Each row has a name. Each piece below is followed by the name of the row it came from, unless a question asks for something else. Each question is about the rows just above it.

Columns, left to right: T C Z U H B G
[-48.1  -4.6 -46.6  -8.3   0.7 -17.2  73.9] -> R
[-80.1 -32.8   9.9   8.7 -27.7  29.0  33.2] -> D
[ -0.1 -24.0 -21.6  62.1 -34.3 -23.8  49.8] -> X
[ 73.9 -17.2   0.7  -8.3] is which row, read backwards?
R
Which column holds [33.2 49.8] top down?
G

Columns, left to right: K V Q A
[ 49.6 -11.1  68.9  53.1] -> P
[22.9  0.5 16.5 67.6] -> F
[66.7 29.1 68.9 53.1] -> E
Which row holds [-11.1  49.6] read backwards?
P
q: [66.7 29.1 68.9 53.1]
E
q: [ 49.6 -11.1  68.9  53.1]
P

Columns, left to right: Duf dat puba rol gozop nup zuvuv Sizo
[-2.6 -1.8 -4.1 -0.5  1.1 -2.9 -0.8  1.5] -> Kesus
[-29.0  -7.2 -29.9  15.1   6.0  -9.7  10.2  -8.2] -> sutef
[ -7.2 -29.9  14.8   6.0  -9.7   2.4  -4.1   4.1] -> narug
[-4.1 -1.1 -4.1  1.9  1.4 -1.5  1.1 -0.4] -> sakav
[-30.3 -17.3 -26.3  -2.6   7.9  -1.9  24.3  26.3] -> fep
[ -6.9   4.0  -3.1  16.3 -23.6 -21.5  -2.6  -3.0] -> Nerak
[ 28.7  -8.0  -2.6  -6.6  11.0 -12.9 -11.6 -11.6] -> sulub
[ 20.7 -35.8  20.8 -74.0  77.5  -7.0  32.9  -3.8] -> mafi
Which column holds this, read top down? [ -2.9  -9.7   2.4  -1.5  -1.9 -21.5]
nup
Which row holds this, read backwards? [ -9.7   6.0  15.1 -29.9  -7.2]
sutef
Which column holds this, read top down? [-6.9 28.7]
Duf
[ -7.0  77.5 -74.0  20.8 -35.8  20.7] is which row, read backwards?
mafi
The value that sulub holds more than once:
[-11.6]

Columns, left to right: refa bak retud nezo taki tofi rumub Lami
[ 56.3 -28.3  11.1  20.2 -38.0   8.0  19.6  11.1] : Y
[ 25.2  50.4  37.6 -60.3   1.0 -23.6  47.8 -59.5] : J
[ 68.2 -28.2 -29.1 -21.2 -72.7 -81.1 -13.8  12.0] : M
[-63.3 -63.3  44.7 -63.3 -63.3 -32.0  22.2  47.3] : L
[-55.8 -63.3  44.7  13.2  44.4 -32.0 -93.8  47.3] : S
[-45.4 -11.9 -48.6  63.2 -48.6 -60.5 -11.6 -69.3] : N
[-28.4 -40.1  44.7  43.3  16.4  15.8 -58.7 -45.9] : W
Which row holds [ 20.2  11.1 -28.3] read backwards?
Y
The value that L holds more than once:
[-63.3]
Repeated in Y:
[11.1]
Which column holds [ 11.1 -59.5  12.0  47.3  47.3] top down?
Lami
[ 22.2 -32.0 -63.3 -63.3  44.7 -63.3] is which row, read backwards?
L
Which value appears more than once in N?
[-48.6]

Columns, left to right: Mul rodu Rolik gupar nikul Zabu
[-31.7  68.0   7.9 -28.8  41.6 -27.3] -> Ruke
[ 29.8  34.6   5.3  81.2  31.1 -21.8] -> numom
[  2.0   4.0   9.0 -33.7 -27.5  -9.8] -> Tipe
[-17.2  -2.3   9.2 -20.8  56.7  -8.7] -> Pes
[-41.3  75.4   7.3 -35.8  39.7 -31.0] -> zaz
[ 11.9 -12.7  16.5 -23.7 -28.5 -12.7] -> zabeg
Which value appears more than once in zabeg?
[-12.7]
[-31.7  29.8   2.0 -17.2 -41.3] is in which column, read top down?
Mul
[-31.0  39.7 -35.8] is which row, read backwards?
zaz

Columns, left to right: Deba suliv rav gemev Lum Nurom
[-27.7 -27.7 -27.7 -32.5 -30.9 -30.9] : likub
[ 12.6   9.3  -8.4 -31.7  12.6  26.5] : bibe
[ -3.0  -2.9  -5.1  26.4   1.8 -31.3] : Zemal
[ 26.4   1.5 -31.3  38.0   2.4 -16.9] : veb
[ -3.0 -10.7  -5.1  26.4   1.8 -31.3] : vuk
Repeated in bibe:
[12.6]
q: [ -3.0 -10.7  -5.1  26.4   1.8 -31.3]
vuk
Which column holds [1.8 2.4] top down?
Lum
Which row holds [ 26.4   1.5 -31.3  38.0   2.4 -16.9]?
veb
q: [ -3.0  -2.9  -5.1  26.4   1.8 -31.3]
Zemal

Columns, left to right: rakeb vup vok soput zim gusu dop
[ 23.4  45.3  -7.5 -48.7 -18.0   0.4   0.0] : lirug
[-94.1 -27.0 -81.9 -81.9  23.2 -36.5 -23.7] : zigaf
[-29.6 -14.4  67.7 -77.3 -55.4 -39.8  71.6] : Peg
[-47.7  -1.2  54.2 -27.9 -41.8 -71.4  28.6] : Nuz
Which column holds [-23.7  71.6  28.6] top down?
dop
Repeated in zigaf:
[-81.9]
[54.2 -1.2] is which row, read backwards?
Nuz
Which row holds [-23.7 -36.5  23.2 -81.9 -81.9] read backwards?
zigaf
q: [ 23.4  45.3  -7.5 -48.7 -18.0   0.4   0.0]
lirug

Columns, left to right: kamum sekuv Taded nopa Riket losim
[ 32.5 -30.0  20.6 -17.2  13.2 -14.5] = vog
[-25.9  91.5 -25.9  75.5 -18.3  89.4] = gar
[ 36.0  -4.0  25.6  -4.0  21.6 -13.9] = Ravab
[ 21.6  21.6  21.6 -12.2  25.6  21.6] = Funet
[ 36.0  -4.0  -7.7 -12.2  21.6   4.9] = Lus
The value that Funet holds more than once:
[21.6]
Which row holds [21.6 -4.0 25.6 -4.0] read backwards?
Ravab
[-13.9  21.6   4.9] is in which column, read top down?
losim
Which value appears more than once in gar?
[-25.9]
Which value appears more than once in Ravab?
[-4.0]
Which row holds [ 32.5 -30.0  20.6 -17.2  13.2 -14.5]?
vog
Which row holds [  4.9  21.6 -12.2  -7.7] read backwards?
Lus

Columns, left to right: Lam fekud babez puse Lepad
[-20.2  63.5  63.5  63.5  13.4] -> Zov
[-20.2 -20.2 -20.2 -20.2  13.4] -> zil
[-25.0 -64.1 -74.9  29.8   3.2] -> fiz
Which value appears more than once in zil?
[-20.2]
Repeated in Zov:
[63.5]
Which row holds this, read backwards? [-20.2 -20.2 -20.2 -20.2]
zil
Which row holds this, read backwards? [  3.2  29.8 -74.9 -64.1]
fiz
q: [-20.2 -20.2 -20.2 -20.2  13.4]
zil

Columns, left to right: suril kosi finis vov kenu fuf tid mil kigu sabef
[  2.6 -38.3   2.6  -7.4 -54.6  35.5   4.7 -29.6   2.6   2.6] : nov
[ 32.5 -38.3   2.6  -7.4 -54.6  35.5   4.7 -29.6 -49.7  57.0] : vor
[ 35.5   4.8 -29.6 -49.7  57.0 -54.6  35.5   1.2 -36.7  10.4] : dev
Repeated in dev:
[35.5]
Which row holds [ 32.5 -38.3   2.6  -7.4 -54.6  35.5   4.7 -29.6 -49.7  57.0]?
vor
[ 57.0 -49.7 -29.6   4.7  35.5] is which row, read backwards?
vor
Which value appears more than once in nov?
[2.6]
Which row holds this, read backwards? [-49.7 -29.6   4.8  35.5]
dev

Columns, left to right: lem Giron Zafod Bena befi zok finiz radu Gira
[-20.6  15.8 -13.6  18.4  30.2  10.1 -36.9  17.4 -32.3] -> gusul
[ -0.2 -11.8  27.0  -6.0  16.1  -2.7   5.8  -3.1  -7.4] -> bokon
[-21.7 -75.1  -0.6  -6.8  45.4 -32.2  28.2 -16.4 -22.4] -> Mivin
[ 1.8 -2.4 -1.1 -4.3 -8.2 18.1  9.9  6.4 -2.3] -> Zaf
[-25.7  -8.4  11.5  31.3  42.0  -8.4  22.3  11.7 -15.5] -> rifa
[-44.4 -30.9   6.1   5.9  18.0   7.6  42.4  -6.3 -14.8] -> vot
[ 46.5 -39.8 -25.6 -51.7 -28.3   0.7 -20.0  -7.3   2.8] -> doluz
[-21.4 -21.6  -3.8 -36.3 -27.5   0.2 -27.5 -27.5   6.3] -> Rup
[  1.7  25.9   3.2  29.8  16.9 -67.7 -41.5 -38.8  17.5] -> Vuziv
Which column holds [-13.6  27.0  -0.6  -1.1  11.5   6.1 -25.6  -3.8] top down?
Zafod
Which column holds [-8.4  7.6  0.7] top down?
zok
The value that Rup holds more than once:
[-27.5]
Which value appears more than once in rifa?
[-8.4]

Columns, left to right: zuva Ropo rik Kovar
[-41.8  -9.0  -1.2   8.8]  Tuz
[-45.9  -8.7  -3.7   3.3]  zuziz
[-37.0 -37.0 -37.0 -37.0]  nonet
[-20.4 -14.5 -25.2  42.9]  sal
[-16.5 -11.1 -11.7  37.0]  videl
[-45.9  -8.0  -4.8   3.3]  fes
[-50.7  -4.4 -18.1 -11.8]  pag
[ -9.0 -41.8 -10.7  38.2]  vel
[-16.5 -11.1 -11.7 -11.8]  pafe
The value that nonet holds more than once:
[-37.0]
q: [-37.0 -37.0 -37.0 -37.0]
nonet
Which column holds this, read top down? [-10.7 -11.7]
rik
Which row holds [-41.8  -9.0  -1.2   8.8]?
Tuz
Which row holds this, read backwards? [ -1.2  -9.0 -41.8]
Tuz

Columns, left to right: Lumuk dibaz kure feb vufep fosep
[-29.1  61.9 -20.1  11.9  77.7  45.4] -> dagif
[-32.1  64.8 -20.1  12.4  78.3  47.9] -> zado
[-30.3  61.9 -20.1  11.9  77.7  45.4] -> lesef
[-33.0  64.0 -20.5  11.4  79.0  49.5] -> Nis
[-27.5  59.4  59.4  13.2  77.0  41.6] -> luk
[78.3 62.6 78.3 12.4 78.3 47.9] -> gipo
[61.9 64.8 61.9 64.0 59.4] is in which column, read top down?
dibaz
Repeated in gipo:
[78.3]
The value that luk holds more than once:
[59.4]

Columns, left to right: Zoki sut rep gaba sud Kinuv meke Sima
[ 25.5 -33.8  43.1  -1.9 -22.5 -15.0 -14.7 -35.4] = rin
[  3.2  21.2 -27.2  21.2 -16.5  57.1  71.8  21.2] = Pepo
[-54.1 -83.1 -21.1 -23.1  21.7 -27.3 -12.6 -59.2] = liluz
[ -4.3 -52.7  16.5 -57.6  -1.0 -68.8 -52.7 -52.7] = Redu
Which column holds [-54.1  -4.3] top down?
Zoki
Which column holds this, read top down? [-35.4  21.2]
Sima
Which value appears more than once in Redu?
[-52.7]
Which row holds this, read backwards? [-16.5  21.2 -27.2]
Pepo
The value that Pepo holds more than once:
[21.2]

Columns, left to right: Peman mifo Kib savum Kef regor nusu lun
[  3.6 -54.2 -19.2  18.5 -44.1 -48.8  -1.8  17.1]  Ketim
[  8.7   7.2  24.7  24.3  20.5  24.7   1.7 -13.9]  furo
[-10.1  77.5   7.9  44.2  -8.7  17.7  18.0 -58.8]  vugem
[ -8.9  36.3 -19.4  50.8  13.8  50.2  28.5  46.0]  zili
[ 19.7  67.1  24.4   2.0 -33.7   1.7 -13.9  24.7]  dutad
[ 21.3  66.3 -28.3  -7.5  90.2  -1.9  41.4 -57.6]  Kibi
Which column holds this, read top down? [  7.9 -19.4  24.4 -28.3]
Kib
Which row holds [-19.4  36.3] read backwards?
zili
Which column holds this, read top down? [24.3 44.2 50.8]
savum
Which value appears more than once in furo?
[24.7]
Which column holds [ -8.7  13.8 -33.7  90.2] top down?
Kef
Which row holds [ 24.7 -13.9   1.7] read backwards?
dutad

Columns, left to right: fasu Kamo zepem simug faba
[-0.6  4.8  2.9 -1.7  4.8] = Suse
[ 16.9 -25.1  -1.1  16.9  16.9] = Nodi
[  9.8 -20.0   1.1 -19.4  -9.3] = Zadi
Which column holds this, read top down? [ 16.9 -19.4]
simug
Repeated in Nodi:
[16.9]
Which row holds this, read backwards? [ -1.1 -25.1]
Nodi
The value that Suse holds more than once:
[4.8]
The row with [  9.8 -20.0   1.1 -19.4  -9.3] is
Zadi
Which column holds this, read top down? [ 4.8 16.9]
faba

Columns, left to right: sig devul giku zofin Pufi mif
[ -5.8  19.4  -2.7 -36.4  -2.3   9.3] : Tifa
[-62.3  13.9 -13.4 -26.3  27.9 -77.3] : Vif
[  0.8  14.8 -36.2  28.0  -3.2  -1.8] : Natav
[-18.2 -71.6 -23.5 -18.2 -13.3 -26.8] : Dup
[-18.5   3.6  17.2  25.3 -22.4  10.0] : Dumud
[20.1 22.7 -7.9 47.9 27.1 24.0] : kotus
[ 26.9 -55.1  -3.7   3.1  25.1  14.0] : viv
[  2.6  -6.5  18.3 -39.4 -16.9   8.2] : det
[12.8 12.8 -7.8 12.8 -8.5 12.8] : faso
The value that Dup holds more than once:
[-18.2]
Which column holds [-22.4  27.1] top down?
Pufi
Which value appears more than once in faso?
[12.8]

Columns, left to right: namaf lelod giti Fetub Mor nusof zopa kup vav zos
[22.1 13.7 -0.4  0.2 24.1 -0.2 17.3 22.1 40.1  5.0] -> fidet
[ 0.9 23.4  0.4  4.8  5.1 -0.3  7.7 23.3 14.9  2.4] -> Zikob
[-0.1 11.4  8.1 -0.2 18.2  0.0 16.4 37.9 17.1 -0.4] -> tor
[-1.3  1.4  4.3  0.9 33.4  0.8  9.4 10.8 20.5  0.5] -> Mis
[ 3.3  1.0  0.0  0.0 34.3  0.0 14.2 19.5 29.9  0.6] -> buv
[14.2  1.0  4.0  1.0 34.3  0.0 14.2 38.5 29.9  0.6] -> Fozot
[ 5.8 12.1  9.1  0.8 -0.2  5.0 17.3 22.1 24.1 40.1] -> Rono
[-3.6  0.0 -1.0  1.3 54.3 -0.4 14.3 23.1 27.4  5.2] -> kapam
[ 0.5 13.7 -0.3  0.0 23.5 -0.2 12.1 22.3 39.5 -0.2] -> fude
[ 3.7 27.7 11.2  5.3 16.7  0.3 13.4 24.5 10.9  9.3] -> Rinus
[ 0.5  0.9  1.5  4.3 12.3  0.3 14.2 19.2 29.8  4.8] -> ziko
[ 5.0 40.1 22.1 17.3 -0.2 24.1] is which row, read backwards?
fidet
[14.3 -0.4 54.3  1.3 -1.0  0.0 -3.6] is which row, read backwards?
kapam
Which column holds [4.3 0.0 4.0 9.1] top down?
giti
q: [ 5.8 12.1  9.1  0.8 -0.2  5.0 17.3 22.1 24.1 40.1]
Rono
Repeated in fidet:
[22.1]
Repeated in buv:
[0.0]
q: [-1.3  1.4  4.3  0.9 33.4  0.8  9.4 10.8 20.5  0.5]
Mis

Columns, left to right: tum gunas pak liba Nusim gakol lape
[-16.0  20.4 -10.4 -35.8 -39.6 -19.9 -20.3] : voti
[-40.9  11.6  31.7   4.9  41.1  20.0  -9.2] : Netu
[-51.8  18.3  35.5  -4.8  39.0  18.6 -16.1] : Misol
[-30.3  17.6  15.2 -61.7 -10.3 -17.0 -28.3] : fogi
[ 46.0 -20.8 -27.2  34.6 -14.9  -1.3  24.6] : Ponus
[ 53.2 -31.4 -14.9  -8.1  -5.7 -12.9  18.1] : bosos
[ 68.2 -32.1 -32.7 -15.5 -34.5 -26.2  17.9] : pedaz
[18.6 39.0 -4.8 35.5] is which row, read backwards?
Misol
Which column holds [-17.0  -1.3] top down?
gakol
Where do [ 68.2 -32.1 -32.7 -15.5 -34.5 -26.2  17.9] appear?
pedaz
Which column holds this, read top down? [-16.1 -28.3  24.6]
lape

Columns, left to right: vevis gid kibif kuz Megop maba
[-24.1   7.4  -3.2 -65.6  -4.6  69.2] : kof
[-65.3  17.8  12.3 -34.5 -59.0 -33.3] : gurif
[ 21.2  40.7 -44.7  32.8 -46.4  51.1] : Boker
[11.2 29.3 15.4 29.3 33.1 29.3] : Fom
[-41.7  53.7 -20.3 -40.5  49.4 -38.8] : Ren
[  3.8  68.8  71.7 -13.6 -16.4  11.4] : bib
[ -6.3  70.3  26.8  -0.5 -57.7  25.1] : sebe
[  7.4  22.6 -47.0  68.6 -11.5 -54.8] : dabat
[-16.7 -20.3  53.7   5.9 -58.1  34.9] : Kuf
[ 20.1 -81.6  -8.5  32.9  28.3 -35.8] : Dagud
q: [-41.7  53.7 -20.3 -40.5  49.4 -38.8]
Ren
The value that Fom holds more than once:
[29.3]
Which row holds [-33.3 -59.0] read backwards?
gurif
[29.3 53.7] is in which column, read top down?
gid
Which column holds this, read top down? [ 71.7  26.8 -47.0]
kibif
q: [-24.1   7.4  -3.2 -65.6  -4.6  69.2]
kof

Columns, left to right: leb Vafo muva gudi sobir zomep Pav sak tuf Batom
[  8.2 -22.5 -21.9  -6.5 -78.7  83.4 -30.0  19.0   1.3  -3.1] : dubi
[  8.2 -22.5 -21.9  -6.5 -78.7  83.4 -22.5  19.0   1.3 -22.5] : nin
[ -0.5  -8.6   0.9  10.0  17.4 -27.0  -1.4   9.7  11.6  -3.5] : voze
[ -0.5  -8.6   0.9  10.0  17.4 -27.0  -1.4   9.7 -11.6 -16.0] : tup
[ -0.5  -8.6  10.0  10.0  10.0 -27.0  10.0   9.7  55.4  -3.5] : zuvil
Which column holds this, read top down? [ 8.2  8.2 -0.5 -0.5]
leb
Which value appears more than once in zuvil?
[10.0]
Which row holds [-27.0  10.0  10.0  10.0] read backwards?
zuvil
Which value appears more than once in nin?
[-22.5]
[  1.3   1.3  11.6 -11.6] is in which column, read top down?
tuf
Which column holds this, read top down? [-6.5 10.0]
gudi
Which column holds this, read top down? [0.9 0.9]
muva

Columns, left to right: Gazut kegu visi sivot
[ 13.4 -94.8  39.2  16.2] : rebes
[  9.9 -94.8   9.9  51.3] : Kipu
[ 13.4 -94.8   9.9 -69.0] : kepi
q: [ 13.4 -94.8  39.2  16.2]
rebes
The value that Kipu holds more than once:
[9.9]
The row with [  9.9 -94.8   9.9  51.3] is
Kipu

Columns, left to right: ruv vemog lat pador Mekas
[ -5.8 -36.4 -44.9  30.6   3.9] -> Papuz
[ 60.6 -42.3  58.5 -42.5  34.3] -> benab
[-13.7 -56.6  48.7 -65.7 -14.9] -> ket
[ 40.6  43.6 -40.7 -30.6 -37.1] -> moroz
[ 71.2  -5.8 -36.4 -44.8  14.0] -> pabid
[-37.3  72.3   3.3 -46.8  10.8] -> zufu
[ 62.0  26.9  51.8 -40.9  21.4] -> lale
[  3.2   3.2   3.2 -28.8   8.2] -> Kudes
[ 59.9 -51.7  59.6 -37.8  32.9] -> Giki
Which row holds this, read backwards? [-44.8 -36.4  -5.8]
pabid
The value that Kudes holds more than once:
[3.2]

Columns, left to right: toz vev podo Puvi nif gov geg
[  1.2  -7.9   1.3  -9.7  25.6 -24.9   1.3] = puvof
[-36.7 -10.6   2.8   0.0  15.8   5.7  18.4] = Gal
[ 54.7  -8.5   6.0  68.2 -30.2  68.2  38.4] = gakid
[  0.0  15.8   5.7   2.8   0.0 -10.6 -17.4] = sovo
[-24.9  25.6  -9.7   1.3] is which row, read backwards?
puvof
Repeated in sovo:
[0.0]
Which column holds [18.4 38.4] top down?
geg
Which row holds this, read backwards? [  5.7  15.8   0.0   2.8 -10.6 -36.7]
Gal
[ -7.9 -10.6] is in which column, read top down?
vev
Which value appears more than once in puvof?
[1.3]
Repeated in gakid:
[68.2]

Columns, left to right: kezi Gutol gem nok milu gesig ves
[ -7.9 -24.1  32.4 -24.1 -24.1 -42.8  37.4] = nuto
[-12.0 -16.9  -0.1  16.3  80.6  50.1 -10.4] = Nosi
[ 36.4  55.6 -21.8   6.2   6.2  21.5 -34.4] = rabi
[ -9.6  -3.9  43.2 -74.4   5.0  28.7  -2.5] = Motem
[ 24.3  -2.4 -54.3 -34.1  -4.5 -21.4 -58.3] = begud
[ -3.9  -9.6 -76.0  16.3 -32.8 -28.5  -2.5] = katav
[-16.0  12.1  43.2  36.5 -51.8 -14.2  53.4] = ziga
[ 14.4 -45.8  32.4 -74.4  14.4  14.4   5.5] = lokeg
Repeated in nuto:
[-24.1]
Which value appears more than once in rabi?
[6.2]
The row with [ -3.9  -9.6 -76.0  16.3 -32.8 -28.5  -2.5] is
katav
q: [ 36.4  55.6 -21.8   6.2   6.2  21.5 -34.4]
rabi
Which value appears more than once in lokeg?
[14.4]

